Each row has a class, written after it.
[  5   6   5 -11 -15 -10   7  -1  -6 -16  -3   5  -3  -5   1  -4   2  -2
  -2  -4   5 -10   5   8  13 -16   7   9  11  10  -2  -5  27   7  16   7
  -6   9  -1  -5  -2 -17  -2  -6   5   0  -7   0  11 -11 -24   6  -6   4
   2   1   2  -2  13  -9 -11   7   3   6   0   6 -12 -20   6  11  -2  10
   5  -8] | Q369
[  2   8  -2  -1  -7   2  11  -2   2 -20   3   9 -11  -3  -3 -20  -1  -8
  -1  -4   1   2  -5   7  -2 -13   8  14   9   4   0   4  13   7  43   1
  -6   0   9 -12   6  -2  -3  -8   1  -9 -13   6   3  -1  -7   8  -7   8
   3   5 -13   1  16 -14  -5  13   1  11  14   4 -21   4   0   8  -5   3
  13 -11] | Q369
[-28  17   8 -56  -4 -22   9   0 -19 -41 -12 -16   6 -20  25  11  11  32
  -8   7  -4 -35  -5  16  41   0  14   9  40  19  -1  20  17  15  41  13
  30  19  16  32  16 -59 -33  19  24  -4 -11  11  25 -12 -54  16  -9  13
  16 -16   5 -13  14 -26  25   9  21   6 -12  19 -39 -53   1   6   7   6
 -11  -3] | Q889
[  0  14  -6  -1  11  17  -8  22 -20 -26 -16   5  -5 -13  16  -6  10  20
  -3  -7  -7  -8  -3  13   7  -1  13   9  16   4  -2  13   4   2  50  16
   1  10  17  -3  19 -31 -21 -11   4 -12   1  27  -5   1   2  13  -5  23
  -2   2  -2  -7   9 -19  16  15  12  13   9   9 -26  17  -5   4   4  -2
  12 -17] | Q628
[  2  15  -9  -5  -6   6  -3  16 -10 -15 -17   3  -5 -13   6  -7   2   0
   2  -8  -3  -8   0   4  -9   3   5  15   2  -3  -9   4  -2  -9  43  15
   4   6  12  -7  14 -13  -2 -29  -3  -5   1   3  -7   3  23   7  -2  13
  -9  10   0  10   1   9  10  19   3  10  12  12 -10   9  -3  -2  -3   2
   0 -14] | Q628
[-10   9   2  -3   5   4   8   6  -5 -24   5   5  -8  -4  -5  -5   2   8
   0  -6  -1   3  -7   0   8   2  12   1   2   5  -5   3   0  12  39   2
  12   3  14   3   7 -14 -27   8   7 -15 -17  13   2  -4 -16   7  -6   5
   2   1 -11 -10   3 -11  11  14   6  13  11  16 -14   0  -2   6   9  -1
   7  -9] | Q889
[  8  -2   1  -3 -18 -11   7   4   5  -7  -3  10  -1  -2  -5  -3  -1   0
  -5   3  14  -7   0   6  10 -11   0   7   3   9   0 -12  24   4   2  -2
  -9   4   0  -9  -4  -6   4 -15   8   0  -5  -2  15  -4 -18   1   2  -1
  -1  -8   6   4  16  -3 -11   4   3   3   0   3  -6 -19   2   6  -1  13
   0   8] | Q369
[ -2   4   0 -16 -15  -5  12   6  -9 -28  -4   3  -4  -7   5 -12   0   5
  -8   1   2 -12  -4  14  16 -14   9  17  19  10   3  -1  22   8  44   2
   1   7   9   2   5 -26 -10 -12   7   0 -20   6  17  -9 -16  13  -6   3
   3  -3  -6  -3  22 -15   0  17   3  10   4  11 -27 -25   0   9   0   8
   3  -7] | Q369
[  4   7   3  -4   8   0   6   1  -6 -12   1 -13   0  -5  12 -11   5   2
  -6   0  -7  -2 -11   4   2   0   2   7  14   7   3  -2   5  -7  24   5
   4   1   4  -6  20  -2 -13  -1  -2   0  -1  15  -6   1  -1   6  -7  18
   2  -4  -2   6   2  -1   6  12   7   9   6   1 -12  -3  -7   2   0  -4
   6  -8] | Q628
[ -8   6   4  -4  -6 -10   7   0  -3 -13  -7   7  -3  -1  -4   1   0   9
   0  -5   7 -21  -2  -3  15  -2  11   0  -1   8   1   0  11  10   9  -1
   5   4   9   5   2 -20 -16  12  14  -1   0  -1  16  -6 -28   0   0  -6
   1  -7   2 -11   0  -6   0  10   4   1   6   3  -8 -14   4  -3   8   8
  -3   3] | Q889
[-13   8   0  -1   8   6   7   9  -6 -21   2  12  -4  -8 -11  -3  -6  14
  -5  -6  -2   2  -5   1   7 -14  11   8   3   7  -4  -1   5  19  46   4
  11   8  15   7   0 -11 -21  10   6  -5 -19  10   4   0 -18   9  -6   4
   1  -8 -10  -7   9 -12   5  15   5  10   8   9 -17  -7  -4   5   1   0
  -7  -7] | Q889
[  4  -1  -3  -3 -17 -13   9   8   0 -12  -5  13  -6  -6  -9  -7  -3   0
   2  10  14  -7  -2   5  10 -12   9  13   4   9  -1 -11  23   8  15   4
  -7   4   4  -3  -7 -15   2 -12   6   1 -15  -4  13  -5 -23   6  -3  -4
  -2  -3  -6  -1  18 -20  -9  15   2   3   8   4 -10 -16   3   9  -1  10
  -2   0] | Q369
[ 11   6   1   3  -8  10   1  20 -17 -23 -10 -13  -1  -6   9 -27  11  -1
 -59  -2  -3  -7  -7   4   2  -3   9  11   3   0  -8  16  10  -6  32  21
  -8   1   3 -26  36 -20  -9 -14   3  -3  -1  25  -9  -1  15  21 -10  26
  -7  10  -5  10   4   7   7   3   1  12  19   4  -8   7   1   7  -1 -12
   4  -4] | Q628
[  2   3   1   4   8  -1   8   1  -5 -15   5  20 -14  -1 -18 -14  -5  -3
   2  -7   5   8  -7  -2   0  -2  17   4   1   0  -2  -3   5  17  36  -3
   4   0  15   0  -1   2 -25   9   7  -3 -18   8   7   3 -15   1  -2  -2
  -1  -4  -9  -9   3 -12   0  15   7  16  18   4  -7   8  -2   8   5   1
   7  -5] | Q889
[ -9   6   0   1   5  -6   6   4  -4 -17  -1   9  -6  -1 -14   0  -1   8
   4  -6   8   1  -4  -6   8   6  12   2  -5   9  -2  -4   3  18  31  -4
   9  -3  13  11   6 -15 -22  17   9   3 -16  13   7  -9 -21   3   2  -7
   0  -1  -4  -9   6  -9   4  11   6   6   9   6 -12  -5   0   3   4   0
   4  -3] | Q889
[ -1   5  -4   0   8   9   3  11 -13 -22  -5   9  -3  -4   3  -6   6   8
   3  -7  -4  20  -5   7  10   0  11  11   3  -3  -9  12  -3   3  49  15
   3   2  12   1  31 -29 -26 -15   7  -9  -8  13 -10  -3  15  11  -6  15
  -5  11  -5  -5   5  -7  11  17  -3   7  14   6 -16  14  -6   6  -1 -19
  -2 -19] | Q628
[  3   6 -11  -3  -2   6  -9  23 -11 -29 -15  18  -2  -2 -11   2   4  22
   1 -12  -4  -5  -3   5  11  -7  17   5   2   2 -17   0  13  18  29  14
  -5  11  17  -6  19 -39 -23   5  11 -15  -1   9   0   2 -23  -4  -5   6
  -3   7  -4 -24  10 -17  11  15   3  10   1  10 -23   3   9   6   8  -1
  -1   0] | Q628
[-14  10   1 -12   2 -11   3   4  -4 -22  -5   9  -1  -7 -10   4   0  13
   1  -7   5  -7  -4   1  15   2  13   9   6   6  -6  -3  14  12  29   1
  10  10  15  11   5 -24 -25   9  10  -5 -17  12  13  -5 -33   7  -2  -1
   3 -11   0 -14   8 -14  11  11   7   2   1  12 -15 -14  -2   6  11   6
  -4   2] | Q889
[ -7   0  -4  16   4   2   7   6  -1 -16  -1  20 -13   1 -19  -6  -3   7
   0  -7   3   6  -3  -6  -3   8  13   4 -10   2  -8  -5   4  16  35  -7
   5  -4  12  -2   4   2 -23  10   5  -7 -21   7   2   4 -12   6  -2  -3
  -1   2 -10  -9   3  -2  -1  12   5  12  22   4  -9  11  -5   4   4   3
  11  -6] | Q889
[  1  -1   6  -4  -9  -5   8   0   3 -14   1   9  -4  -4  -4  -9  -5  -6
   0  -1   6  -6  -3   9   5 -12   8  12   3   6   0  -3  18   8  23   2
  -8   5   1 -13   5  -5  13  -6   2  -6 -10   2   7  -3 -15   3   2   4
  -7  -3  -2   2   9  -5  -4   9   3   6   9   5 -14 -11   0   8  -3   9
   8  -2] | Q369
[ -1  -2   8  -7  16  15   4  14 -28 -22  -1  -9  -8 -15  20  -8  12  15
  -8   6  -6 -10 -17  11  12   1  12   2  21   5  -4  29  -4   0  48  15
   4   2   9  22  14 -41 -27  -4   8  -9 -14  28   3 -11  -1  14   4  14
   6  -2 -12  -7   7 -16   5  15   2  11   8   9 -14  10  -3  13   6 -20
  -2 -12] | Q628
[ -3   4   4 -13 -13  -4  15   4  -9 -21  -6  -2  -9 -11  18 -10   2   3
  -7   2  -1  -8  -3  17   8 -13   7   9  13  11  -5   2  17   9  34  13
   3   8   9  -3   5 -22  -2   0   7  -1 -11   4   4  -6 -10  12  -8  10
   5  -2  -7  -2  15 -15   1  11   4  10   3   6 -29 -17   1   6   3   0
   3 -12] | Q369
[-14   4  -1  -5   1   0   8  14  -3 -25  -3  18  -7  -9 -14 -10   8  10
   0  -4   6  -2  -1  -2   9   2  20  12   1   5  -6   1  11  12  46   1
  10   3  19   9   3 -21 -24   4   9  -6 -26  12  14  -1 -25   9   2  -2
  -1  -3  -6 -12   4 -13   6  16   6  12  19  11 -17  -1  -6   8   7   5
  -1  -5] | Q889
[ -4   6   1  -3   3  -3   9   4   3 -17  -1   8  -7  -7 -11  -2   2  10
  -1  -4   5  -3  -5  -4  11  -3  10   3  -2   6  -5  -3  15  17  25  -7
   9   6  11  15  -2  -6 -21   8   7  -3 -17   0   6  -6 -25   7  -2  -3
   1  -7  -2 -10   5 -13  -3   9   9   6  11  13  -4  -5   1   7   4   8
  -1  -3] | Q889
[ -6   4  -7  -4  -4   6   4  15 -11 -21  -5   1  -3 -21   5 -16   0  -3
  -6  -3  -8  -9  -6   8   2   8   5   8   8   0  -7  11   0  -4  46  13
  16  -2  10  17   1 -32 -14 -11   2  -7 -20  18  -4  -1  13   9  -5   9
  -6   4  -9   5   1  -4  10  20  -5  11  14  10 -21   4  -5   3   6  -3
 -14 -23] | Q628
[  9   8  -7   3  13  15  -4  -2  -9  -6  -7   4   0   1   4   4  -2  -9
   9  -5   1  -8  -6   1  -6  -2   4  10  -4  -6  -3   7  -8  -4  34   5
 -12  -2   2  -7  24 -19  -3 -27   6  -2  12   5  -4  -4  17   7  -6  -2
  -3  13   3   5  21  -1  -2  19  -3   6   8   5  -3   6   0  -5  -5  -9
   3   1] | Q628
[  4   3  -2  -3  -5   2   0  11   1 -20   5  13 -11  -8  -9 -16   1 -11
  -4  -1   4   3  -4   8   2  -5  10  16   7   5  -2  -4  22  10  45   0
  -7  -1   9  -4   3  -6  -4 -15   1  -4 -19   9   3  -8 -10   9  -5   2
  -2   0 -11   3  17  -7  -7  14   0  16  21   7 -12  -5  -8   9   1   6
  10 -11] | Q369
[  8  11  -1  -2  10  13   3   9 -17 -18  -4   2   2  -5  14  -6   8  10
  -1   1  -4  -4  -6  13   7 -14   8  22  15   6  -8  17   8   0  34   8
 -13   4   6  -6  16 -16 -12 -14   2   2  -3   6   3   3   2  12  -1  18
   0 -10  -1   0  14 -10   4   7   3   8   1   8 -14  -7   1  18   1   1
  12 -12] | Q628
[  5   3  -1  -2 -11  -1  10  12   4 -23   0   9  -8  -4  -2 -16  -1  -1
  -4   3   3  -1   1   9   2 -15   8  12   8   0   2  -6  19  12  34   2
  -4   4   6 -10   1  -6  -2  -7   2   1 -15  11   4   1 -11  11  -5   6
  -2   2 -10   5  13 -17  -4  12   4  11  16   4 -18  -8   1   6  -1   5
   7  -3] | Q369
[ -1   2  -2 -10 -29   1  11   4  -4 -19  -2   4  -3  -8   0 -10  -2   0
  -2   7   6 -10  -1  10   9 -12  11   9  22   7   0  -2  19  11  40   6
   0   9   7  -2   3 -18  -4  -7   7  -2 -16   4   9  -6 -20  10  -4   3
   4   0 -11  -4  22 -16   1  18   3   8  11   6 -23 -18   3   7   2   6
   4  -8] | Q369
[ -3  10   4   9   5   1  14  10  -4 -27   1  15 -13 -12 -16 -15   2   2
  -2  -6   5   5 -12  -5   1   3  18  14  -4   5  -8  -5  10  18  59   1
   9   2  10   4   6 -11 -24   5   8  -4 -28  19   9  -5 -17   7  -5  -4
  -1   2 -13  -6   7  -8  -2  17   5  14  29  12 -18 -12  -6   5   3   5
  13 -12] | Q889
